Below is a small trained network, with its code and all its weights. Each question gives an input and a class and asks what happens when units are switched off, that is, made to give their printed mean instead of their output.

import numpy as np


def w(rows, s, z=0):
    codes = np.array(rows[::2]) - 128.0
    scale = np.full(codes.shape[1], s)
    scale[-1] = z or s
    return codes * scale


def f(y):
    return y / 2 * (1 + np.tanh(0.7978845608 * (y + 0.044715 * y**3)))


def log_softmax(a):
    a = a - a.max(-1, keepdims=True)
    return a - np.log(np.exp(a).sum(-1, keepdims=True))


def net(x, mask):
    res = np.array(x, float).reshape(1, 6) / 4 @ E
    y = f(res @ A[0][:, :-1].T + A[0][:, -1])
    res = res + np.where(mask, y, B[0][:, -1]) @ B[0][:, :-1]
    return log_softmax(res[-1] @ U[:, :-1].T + U[:, -1])


A, B = {}, {}
E = w([
[199,156,111,226,116],'x0',
[206,191,178,81,205],'x1',
[121,139,127,129,129],'x2',
[157,175,139,93,14],'x3',
[136,155,1,82,146],'x4',
[121,138,129,130,128],'x5',
],0.0089)
A[0] = w([
[124,107,197,152,106,84],'n1',
[69,87,104,173,68,42],'n2',
[107,116,190,163,159,71],'n3',
[143,133,120,173,146,85],'n4',
[105,124,117,135,107,15],'n5',
[70,114,168,32,137,48],'n6',
[132,123,161,131,118,63],'n7',
[192,156,117,201,108,74],'n8',
[157,159,21,84,118,69],'n9',
[95,120,143,80,122,81],'n10',
[125,136,208,149,81,87],'n11',
[171,195,137,94,5,2],'n12',
[78,98,104,169,61,93],'n13',
[97,99,113,169,225,28],'n14',
[119,163,146,73,72,93],'n15',
[138,159,106,164,127,23],'n16',
[188,154,118,204,112,79],'n17',
[213,203,191,68,173,28],'n18',
],0.018,0.0048)
B[0] = w([
[114,162,40,96,115,202],'n1',
[188,164,203,93,152,212],'n2',
[136,133,45,115,126,187],'n3',
[108,104,139,144,103,152],'n4',
[107,181,138,105,163,131],'n5',
[2,129,178,163,87,202],'n6',
[114,146,94,122,158,143],'n7',
[32,121,177,132,105,209],'n8',
[109,209,4,97,105,232],'n9',
[84,116,149,128,85,159],'n10',
[119,173,7,112,119,215],'n11',
[189,2,101,183,166,249],'n12',
[186,186,196,110,151,215],'n13',
[204,18,100,176,154,209],'n14',
[126,62,136,146,143,191],'n15',
[85,118,124,104,114,140],'n16',
[37,124,178,140,96,208],'n17',
[208,195,216,88,156,239],'n18',
],0.028,0.012)
U = w([
[247,218,221,80,156,153],'0',
[212,12,94,196,148,253],'1',
[157,210,3,87,87,35],'2',
[48,121,206,165,45,42],'3',
],0.006,0.0048)

Each question gives the input, the list of numbers given to net, and the class t.
The units are the neurons (one row each of A and B). Each row of codes is followed by its name. A weight is (code - 128) times the scale printed after its matrix; where a second scale follows, it is the last column's (A, B and U).
mask holds one flag per neuron, in row order. A switched-off neuron (its flag False) gives its mean, the last column of its row in B, instead of its output. The means were averaged over made-up inputs and are rounded, as every weight is.
A unit's drop is (log p(t) with every unit on - log p(t) with that unit switched off) / (log p(t) with every unit on - log p(t) with every unit switched off).
The circuit of an input: a set's keep is (log p(t) with only the set's units on - log p(t) with every unit switched off) / (log p(t) with every unit on - log p(t) with every unit switched off). Starting from the 12 units with the biggest drops (on a tie, the unit counted first), units are removed one at a time, each time the one whose removal leaves the highest keep (on an exact tie, the one counted first), for as long as the keep stays at least 0.8.
circuit, biggest first: the units of the circuit, biggest drop first
unit that matters most: the unit with the biggest drop
top k neurons: the k neurons with the biggest drops, biggest first
drop when u is switched off: that unit's drop, to one decimal
input [3,-4,-1,-3,-4,-3], class 0: circuit, biggest first : n2
input [2,7,-4,-4,7,-8], class 0: top 3 neurons : n18, n11, n1
input [1,-6,5,7,-5,6], class 1: top 3 neurons : n12, n18, n15
input [-5,-6,-1,6,6,7], class 0: top 2 neurons : n13, n2
input [-2,3,1,-2,3,1], class 0: top 2 neurons : n11, n12
input [-1,-5,-7,4,-1,0], class 0: top 2 neurons : n13, n2
input [8,-7,3,-3,-2,4], class 3: top 3 neurons : n17, n8, n18
input [5,-6,3,-5,5,-2], class 0: top 3 neurons : n12, n2, n13
input [-6,2,2,8,6,0], class 1: top 2 neurons : n12, n15
input [-6,-7,-7,7,0,-4], class 0: top 2 neurons : n13, n2
input [8,-7,1,4,3,1], class 3: top 4 neurons : n8, n17, n18, n16
input [2,-5,-4,-3,-4,5], class 0: top 2 neurons : n2, n9
input [0,6,0,-1,-7,-8], class 2: top 2 neurons : n11, n3
input [8,4,8,8,1,4], class 1: circuit, biggest first : n12
input [-8,-3,4,-2,-7,-3], class 3: top 3 neurons : n6, n9, n10
input [1,6,6,-1,5,0], class 0: top 2 neurons : n18, n11
input [3,-3,-2,-1,-4,7], class 2: top 2 neurons : n18, n11
input [-8,-5,6,8,6,4], class 1: drop when n15 is switched off : 0.7
input [6,-3,-1,7,6,-1], class 1: drop when n11 is switched off : 0.1
input [5,-4,-2,-2,-5,4], class 2: unit that matters most : n18
input [-2,2,-1,2,-7,-5], class 2: drop when n8 is switched off : 0.0
input [-8,-4,0,-7,-4,0], class 3: drop when n10 is switched off : 0.4
